Below are the code and all the weights of a small trained network. Each question names an input and a class and asks about switching units off, where a switched-off unit gives its printed mean instead of its output.

import numpy as np


def w(rows, s, z=0):
    codes = np.array(rows[::2]) - 128.0
    scale = np.full(codes.shape[1], s)
    scale[-1] = z or s
    return codes * scale


def f(y):
    return np.maximum(y, 0)


def log_softmax(a):
    a = a - a.max(-1, keepdims=True)
    return a - np.log(np.exp(a).sum(-1, keepdims=True))


def net(x, mask):
    res = np.array(x, float).reshape(1, 7) / 4 @ E
    y = f(res @ A[0][:, :-1].T + A[0][:, -1])
    res = res + np.where(mask, y, B[0][:, -1]) @ B[0][:, :-1]
    return log_softmax(res[-1] @ U[:, :-1].T + U[:, -1])


A, B = {}, {}
E = w([
[151,131,134,131,113,105,167,140,107],'x0',
[103,169,148,115,82,97,172,108,196],'x1',
[161,138,114,120,152,131,165,139,103],'x2',
[221,136,110,189,79,130,111,101,189],'x3',
[110,237,232,198,146,218,79,106,83],'x4',
[167,109,111,147,149,145,132,155,97],'x5',
[163,236,82,57,96,120,2,209,102],'x6',
],0.0063)
A[0] = w([
[136,181,88,100,81,91,48,220,151,22],'n0',
[150,66,146,44,121,73,118,165,153,62],'n1',
[128,168,215,191,123,241,140,132,58,75],'n2',
[95,92,144,184,140,117,181,50,135,31],'n3',
[190,56,47,124,133,117,86,132,149,152],'n4',
[2,110,142,16,204,136,151,168,83,209],'n5',
[143,90,116,133,151,82,164,100,121,1],'n6',
[105,162,155,117,61,91,170,104,204,236],'n7',
[102,116,119,177,152,137,179,67,167,42],'n8',
[92,157,87,134,109,134,111,180,131,20],'n9',
[173,205,99,28,109,98,41,235,132,26],'n10',
[153,221,210,182,107,179,103,59,148,144],'n11',
[154,97,84,81,66,96,152,54,162,127],'n12',
[94,59,156,184,195,109,173,74,163,19],'n13',
],0.0063,0.0038)
B[0] = w([
[73,169,86,217,197,85,230,62,128,194],'n0',
[29,203,60,88,158,120,115,149,204,170],'n1',
[6,65,137,74,119,148,157,173,184,205],'n2',
[125,183,85,180,201,78,133,60,153,186],'n3',
[110,69,156,46,40,129,103,195,185,196],'n4',
[246,107,233,166,18,195,181,138,66,255],'n5',
[49,210,56,132,186,101,79,173,194,145],'n6',
[218,44,162,113,65,176,18,137,110,235],'n7',
[116,175,94,154,207,110,103,85,81,173],'n8',
[148,168,163,195,156,73,222,30,64,137],'n9',
[96,167,75,240,140,61,173,48,71,225],'n10',
[90,82,149,24,120,122,170,237,127,222],'n11',
[92,80,166,98,97,210,113,179,184,193],'n12',
[93,255,119,207,156,60,112,64,195,194],'n13',
],0.0062,0.0065)
U = w([
[41,222,97,237,193,2,138,12,152,3],'0',
[186,115,166,156,40,144,124,131,136,223],'1',
[157,101,147,131,85,138,64,126,132,251],'2',
[148,113,143,95,120,111,71,119,133,236],'3',
[73,109,117,46,115,110,128,209,165,40],'4',
],0.0069,0.0043)

Each question gives the input, the list of numbers given to net, and the class t.
The units are the neurons (one row each of A and B). Each row of codes is followed by its name. A weight is (code - 128) times the scale printed after its matrix; where a second scale follows, it is the last column's (A, B and U).
mask holds one flag per neuron, in row order. A switched-off neuron (its flag False) gives its mean, the last column of its row in B, instead of its output. The means were averaged over made-up inputs and are rounded, as every weight is.
A unit's drop is (log p(t) with every unit on - log p(t) with that unit switched off) / (log p(t) with every unit on - log p(t) with every unit switched off).
The circuit of an input: a set's keep is (log p(t) with only the set's units on - log p(t) with every unit switched off) / (log p(t) with every unit on - log p(t) with every unit switched off). Starting from the 12 units with the biggest drops (on a tie, the unit counted first), units are removed one at a time, each time the one whose removal leaves the highest keep (on an exact tie, the one counted first), for as long as the keep stays at least 0.8.
units of the circuit, in order: the units of the circuit, biggest drop first
unit that matters most: the unit with the biggest drop
k most important neurons: the k neurons with the biggest drops, biggest first
drop when u is switched off: that unit's drop, to one decimal
input [5,-7,-5,-8,-3,-1,0], class 1: units of the circuit, in order : n5
input [-2,6,4,-6,7,0,-2], class 4: 3 most important neurons : n2, n11, n10
input [-3,0,6,3,-7,4,-8], class 0: 2 most important neurons : n13, n3
input [-3,1,-8,-1,8,2,1], class 4: units of the circuit, in order : n11, n2
input [1,-4,0,-2,8,-6,-2], class 4: units of the circuit, in order : n2, n11
input [5,-5,0,2,-8,6,4], class 4: units of the circuit, in order : n4, n1
input [1,-6,0,5,3,-1,8], class 0: units of the circuit, in order : n10, n0
input [-6,-7,-1,-4,-2,-6,-7], class 0: 3 most important neurons : n13, n7, n3
input [5,-2,1,1,8,1,7], class 4: 3 most important neurons : n11, n2, n13
input [7,-1,8,5,-2,3,-8], class 0: units of the circuit, in order : n13, n3
input [5,-2,-6,0,6,1,-2], class 4: units of the circuit, in order : n2, n11, n5
input [8,-5,-8,-7,8,7,8], class 0: 3 most important neurons : n10, n0, n7
input [8,5,-4,3,0,0,7], class 0: 3 most important neurons : n10, n0, n5
input [-1,-6,-8,3,7,7,-7], class 0: unit that matters most : n13
input [6,7,-3,3,-3,7,-8], class 0: 4 most important neurons : n13, n3, n5, n8
input [8,-3,4,-4,-4,6,-6], class 0: 2 most important neurons : n13, n7
input [0,-5,5,6,7,5,-1], class 4: 3 most important neurons : n2, n11, n5
input [5,4,5,1,4,0,-7], class 0: 4 most important neurons : n13, n3, n5, n8
input [7,1,-3,-4,8,-4,-7], class 4: 4 most important neurons : n11, n2, n10, n0
input [0,0,6,3,5,3,4], class 4: unit that matters most : n11
input [2,2,-5,-8,1,-2,3], class 1: drop when n5 is switched off : 0.6
input [1,-1,-1,-7,-4,6,3], class 1: drop when n5 is switched off : 0.9
